Table B holds the same points as the rows below, measured another way and shuffled. Each row below is followed by which row of B it is.
B:
QN: .30,.23,.03,.18,-.18,-.02,.05,-.01,-.23,.27,-.04,.03,-.10,.36
ZG: .57,.34,-.05,.24,-.17,-.15,.10,.00,-.20,.32,.09,.11,-.06,.50
QH: .24,.26,.02,.11,-.11,-.05,.14,-.11,-.12,.24,-.14,.12,-.23,.24
Ph: .09,.13,.05,-.01,-.16,.29,-.07,-.12,-.38,.25,-.22,-.02,-.21,.10
HP: .43,.16,-.07,.01,-.14,-.02,.02,.01,-.40,.27,-.01,-.05,-.16,.32
MS: -.05,.18,.08,.05,-.10,.30,.03,-.24,-.22,.24,-.26,.10,-.26,.01
RL: .20,.26,.00,.11,-.12,.08,.03,-.17,-.23,.31,-.02,.10,-.12,.16
MH: -.32,.16,.07,.02,.09,.04,.22,-.36,.06,.38,-.31,.26,-.21,-.23
TN: .18,.12,.00,-.06,-.13,.38,-.16,-.15,-.50,.26,-.10,-.04,-.17,.06
ZP: .04,.20,.03,.06,-.10,.09,.09,-.20,-.19,.30,-.20,.09,-.20,.08
MR: -.04,.09,.05,-.04,-.02,.26,-.02,-.25,-.29,.28,-.16,.05,-.22,-.09
Zl: .13,.15,.05,.09,-.12,.30,.05,-.20,-.27,.17,-.49,.12,-.28,.13
Dg: .22,.27,-.01,.06,-.09,.09,.03,-.18,-.23,.31,-.05,.08,-.17,.20
BM: .22,.16,-.04,.11,-.05,.13,.00,-.19,-.31,.33,-.22,.15,-.03,.17
MQ: .35,.21,-.06,.12,-.10,-.07,.08,-.10,-.26,.34,-.05,.08,-.07,.30
JM: .04,.23,.02,.03,-.07,.13,.06,-.20,-.17,.29,-.05,.11,-.20,.01
NQ: .30,.27,.04,.08,-.13,-.04,.10,-.09,-.17,.26,-.08,.04,-.24,.28
CL: .06,.14,.05,.00,-.12,.20,-.03,-.12,-.30,.23,-.09,-.01,-.24,.06
LS: .24,.26,-.01,.03,-.12,.24,.01,-.15,-.29,.26,-.20,.08,-.27,.15
DR: .23,.21,.03,.10,-.13,.10,.04,-.14,-.27,.29,-.14,.09,-.18,.23
Cd: .03,.15,.05,-.06,-.14,.27,-.06,-.16,-.37,.28,-.08,-.03,-.22,.01
NH: .16,.19,.01,.02,-.12,.18,-.05,-.13,-.30,.29,.01,.05,-.15,.12
Mp: .27,.22,.00,.26,-.09,-.16,.15,-.11,-.12,.29,-.15,.18,-.02,.33
Lp: -.30,.10,.15,-.06,-.10,.36,-.01,-.22,-.20,.30,-.22,-.03,-.26,-.19
QG: -.12,.12,.06,.01,-.05,.34,-.02,-.27,-.25,.25,-.29,.14,-.26,-.09
SL: .04,.08,-.01,-.10,-.06,.38,-.10,-.23,-.47,.25,-.11,.04,-.21,-.10
MB: .05,.14,-.02,-.04,-.07,.35,-.10,-.27,-.38,.31,-.22,.06,-.18,-.04
Gr: .03,.17,.06,.09,-.09,.11,.05,-.13,-.21,.26,-.12,.09,-.19,.10
Zf: .27,.23,.01,.08,-.12,.01,.06,-.08,-.26,.32,-.01,.03,-.17,.24

-.08,-.23,.08,.18,.10,-.15,.25,.00,-.11,-.27,-.61,-.10,.05,.18,.07,-.14,-.31,.22,.12,-.08,-.07,.06
JM
-.06,-.22,-.02,.10,.09,-.16,.25,.01,.00,-.25,-.49,-.04,.04,.08,.02,-.07,-.36,.21,.05,-.05,.04,.13
Gr
-.24,-.46,.17,.14,.07,-.30,.51,.29,-.39,-.33,-.76,-.24,-.21,.16,.06,.18,.18,.40,.18,.28,.16,.15
MH
-.01,-.27,.13,.30,.13,-.20,.05,-.26,-.03,-.33,-.48,-.01,.21,.20,.08,.28,-.26,.42,.03,-.09,-.04,-.04
MB
.06,-.07,.05,.23,.12,-.07,.22,.07,-.01,-.33,-.58,-.02,.19,.03,.00,-.29,-.51,.18,.16,-.18,-.09,.07
RL
-.13,-.15,.10,.20,.17,-.10,.10,-.29,.16,-.21,-.60,-.02,.22,.27,-.05,-.12,-.45,.33,.10,-.14,-.18,.01
LS
-.01,.10,-.06,.25,.20,-.04,.24,-.06,-.02,-.29,-.51,.04,.29,.13,-.06,-.38,-.46,.27,.14,-.16,-.12,-.01
Zf
.01,-.27,.10,.22,.08,-.26,.02,-.42,-.17,-.34,-.35,-.05,.17,.31,.24,.40,-.19,.37,-.13,-.13,-.05,-.07
SL
-.08,-.19,-.02,.22,.21,-.17,.02,-.30,.16,-.19,-.43,.08,.28,.17,-.03,.11,-.40,.40,.07,-.11,.03,-.08
Ph
-.03,-.02,.01,.23,.19,-.06,.17,-.06,.09,-.25,-.53,.03,.23,.08,-.11,-.22,-.52,.32,.13,-.13,-.07,.04
DR
.14,-.08,.07,.27,.08,-.09,.12,.05,.06,-.42,-.38,.02,.22,-.09,-.09,.02,-.48,.35,.06,-.16,-.03,.16
BM
-.11,-.31,.05,.21,.11,-.27,.22,-.14,-.17,-.39,-.51,-.06,.08,.26,.13,.22,-.11,.34,.05,.01,.06,-.05
MR
.00,-.06,.08,.26,.17,-.05,.21,-.02,-.01,-.31,-.58,-.03,.20,.12,-.02,-.27,-.43,.27,.14,-.15,-.14,.04
Dg
-.13,-.14,.02,.19,.16,-.14,.26,-.01,-.03,-.24,-.59,-.05,.12,.15,-.05,-.08,-.29,.37,.14,-.01,.03,.07
ZP
-.12,.06,-.03,.17,.19,.02,.25,-.12,.07,-.18,-.57,-.02,.18,.18,-.14,-.45,-.40,.28,.12,-.11,-.14,.09
NQ
-.15,-.50,.10,.12,.07,-.26,.19,-.14,-.03,-.28,-.51,-.11,.02,.22,.14,.32,-.21,.28,.05,.02,.06,.03
QG
-.18,-.45,.04,.22,.20,-.34,.22,.01,-.14,-.21,-.60,-.02,.16,.32,.15,.22,-.14,.31,.24,.05,.20,-.17
Lp
.06,.06,-.04,.16,.11,.00,.30,.28,.12,-.30,-.48,.01,.10,-.21,-.23,-.40,-.57,.20,.14,-.11,.00,.29
Mp
.03,.31,-.13,.26,.19,.01,.09,-.36,.03,-.21,-.28,.10,.34,.16,-.14,-.28,-.38,.40,-.07,-.22,-.17,.03
HP
-.07,-.21,.00,.23,.18,-.20,.11,-.25,-.06,-.22,-.47,.02,.25,.26,.11,.08,-.30,.31,.05,-.12,-.01,-.11
Cd
.15,.29,-.05,.25,.15,.14,.25,.18,.15,-.34,-.45,.06,.31,-.13,-.21,-.82,-.84,.13,.19,-.33,-.25,.18
ZG
-.08,-.18,-.04,.16,.15,-.18,.16,-.18,.00,-.21,-.45,.01,.17,.21,.08,-.03,-.35,.25,.04,-.10,-.01,-.03
CL
-.22,-.29,.08,.11,.18,-.08,.05,-.30,.37,-.15,-.47,-.01,.08,.18,-.16,.19,-.33,.43,.06,.00,.00,.11
Zl
.10,.21,-.03,.30,.16,.01,.20,.05,-.02,-.33,-.46,.04,.29,-.03,-.16,-.38,-.50,.32,.14,-.19,-.12,.10
MQ
-.17,-.39,.09,.16,.15,-.19,.20,-.09,.05,-.21,-.63,-.06,.10,.20,.05,.10,-.32,.28,.17,-.02,.02,-.02
MS
-.13,.00,-.03,.12,.14,-.01,.30,-.03,.07,-.20,-.60,-.06,.06,.11,-.14,-.35,-.37,.27,.09,-.06,-.09,.19
QH
.04,-.12,.01,.25,.13,-.12,.15,-.08,-.03,-.30,-.48,.02,.26,.11,.06,-.17,-.46,.20,.10,-.19,-.09,-.01
NH
.05,.11,-.10,.23,.20,.00,.19,.12,.16,-.23,-.48,.11,.30,-.05,-.18,-.43,-.71,.17,.21,-.26,-.06,.06
QN
.05,-.18,.04,.29,.18,-.17,-.03,-.35,.04,-.28,-.32,.08,.36,.20,.09,.16,-.43,.34,.03,-.23,-.06,-.14
TN
